Below is a small trained network, with its code and all its weights. Each question gives an input and a class and asks what happens when units are switched off, that is, made to give their printed mean instead of their output.

import numpy as np


def w(rows, s, z=0):
    codes = np.array(rows[::2]) - 128.0
    scale = np.full(codes.shape[1], s)
    scale[-1] = z or s
    return codes * scale


def norm(h):
    return h / np.sqrt((h * h).mean(-1, keepdims=True) + 1e-5)


def f(y):
    return np.maximum(y, 0)


def log_softmax(a):
    a = a - a.max(-1, keepdims=True)
    return a - np.log(np.exp(a).sum(-1, keepdims=True))


def net(x, mask):
    res = np.array(x, float).reshape(1, 3) / 4 @ E
    u = 0
    for l in range(4):
        y = f(norm(res) @ A[l][:, :-1].T + A[l][:, -1])
        res = res + np.where(mask[u : u + 3], y, B[l][:, -1]) @ B[l][:, :-1]
        u += 3
    return log_softmax(norm(res)[-1] @ U[:, :-1].T + U[:, -1])


A, B = {}, {}
E = w([
[227,88,242],'x0',
[155,7,48],'x1',
[125,125,131],'x2',
],0.0016)
A[0] = w([
[186,31,109,171],'L0N1',
[93,93,12,2],'L0N2',
[3,193,128,65],'L0N3',
],0.0045,0.00092)
B[0] = w([
[119,200,48,249],'L0N1',
[22,99,203,238],'L0N2',
[253,150,19,250],'L0N3',
],0.0048,0.0022)
A[1] = w([
[159,116,6,76],'L1N1',
[120,213,25,63],'L1N2',
[98,211,97,248],'L1N3',
],0.0021,0.0015)
B[1] = w([
[196,134,160,192],'L1N1',
[255,198,147,190],'L1N2',
[89,123,242,250],'L1N3',
],0.0037,0.0021)
A[2] = w([
[147,187,216,128],'L2N1',
[236,98,63,199],'L2N2',
[107,139,254,1],'L2N3',
],0.004,0.0017)
B[2] = w([
[99,62,166,231],'L2N1',
[130,254,99,254],'L2N2',
[212,119,214,180],'L2N3',
],0.006,0.0026)
A[3] = w([
[3,86,115,225],'L3N1',
[136,116,180,1],'L3N2',
[98,167,181,252],'L3N3',
],0.0051,0.00068)
B[3] = w([
[2,131,158,252],'L3N1',
[113,83,192,175],'L3N2',
[126,68,19,223],'L3N3',
],0.004,0.0023)
U = w([
[200,250,45,221],'0',
[6,98,98,197],'1',
[161,85,94,1],'2',
[168,59,74,3],'3',
[159,91,92,3],'4',
[161,65,82,11],'5',
[194,56,237,201],'6',
],0.014,0.0094)

Each question gives the input, the list of numbers given to net, and the class t.
The units are the neurons (one row each of A and B). Each row of codes is followed by its name. A weight is (code - 128) times the scale printed after its matrix; where a second scale follows, it is the last column's (A, B and U).
mask holds one flag per neuron, layer by layer. A switched-off neuron (its flag False) gives its mean, the last column of its row in B, instead of its output. The means were averaged over made-up inputs and are rounded, as every weight is.
A unit's drop is (log p(t) with every unit on - log p(t) with that unit switched off) / (log p(t) with every unit on - log p(t) with every unit switched off).
The circuit of an input: a set's keep is (log p(t) with only the set's units on - log p(t) with every unit switched off) / (log p(t) with every unit on - log p(t) with every unit switched off). Starting from all 12 units, units are removed one at a time, each time the one whose removal leaves the highest keep (on an exact tie, the one counted first), for as long as the keep stays at least 0.8.
circuit, biggest first: the units of the circuit, biggest drop first
top k neurons: the k neurons with the biggest drops, biggest first
drop of u: that unit's drop, to one decimal
input [1,-5,-8], class 6: circuit, biggest first : L2N2
input [1,-4,-6], class 6: top 4 neurons : L0N1, L2N1, L1N3, L2N2
input [1,-6,3], class 6: top 3 neurons : L0N1, L2N1, L2N2
input [1,-6,-2], class 6: top 2 neurons : L0N1, L2N1
input [-4,1,-5], class 1: top 2 neurons : L0N2, L2N2
input [2,-2,7], class 6: top 2 neurons : L0N3, L2N3
input [1,8,-8], class 0: top 2 neurons : L0N1, L2N1
input [-2,2,-5], class 1: drop of L3N3 : 0.0
input [8,3,-7], class 0: drop of L2N1 : 0.0
input [4,1,3], class 0: drop of L0N2 : 3.0
input [-2,1,-8], class 1: drop of L0N2 : 2.9
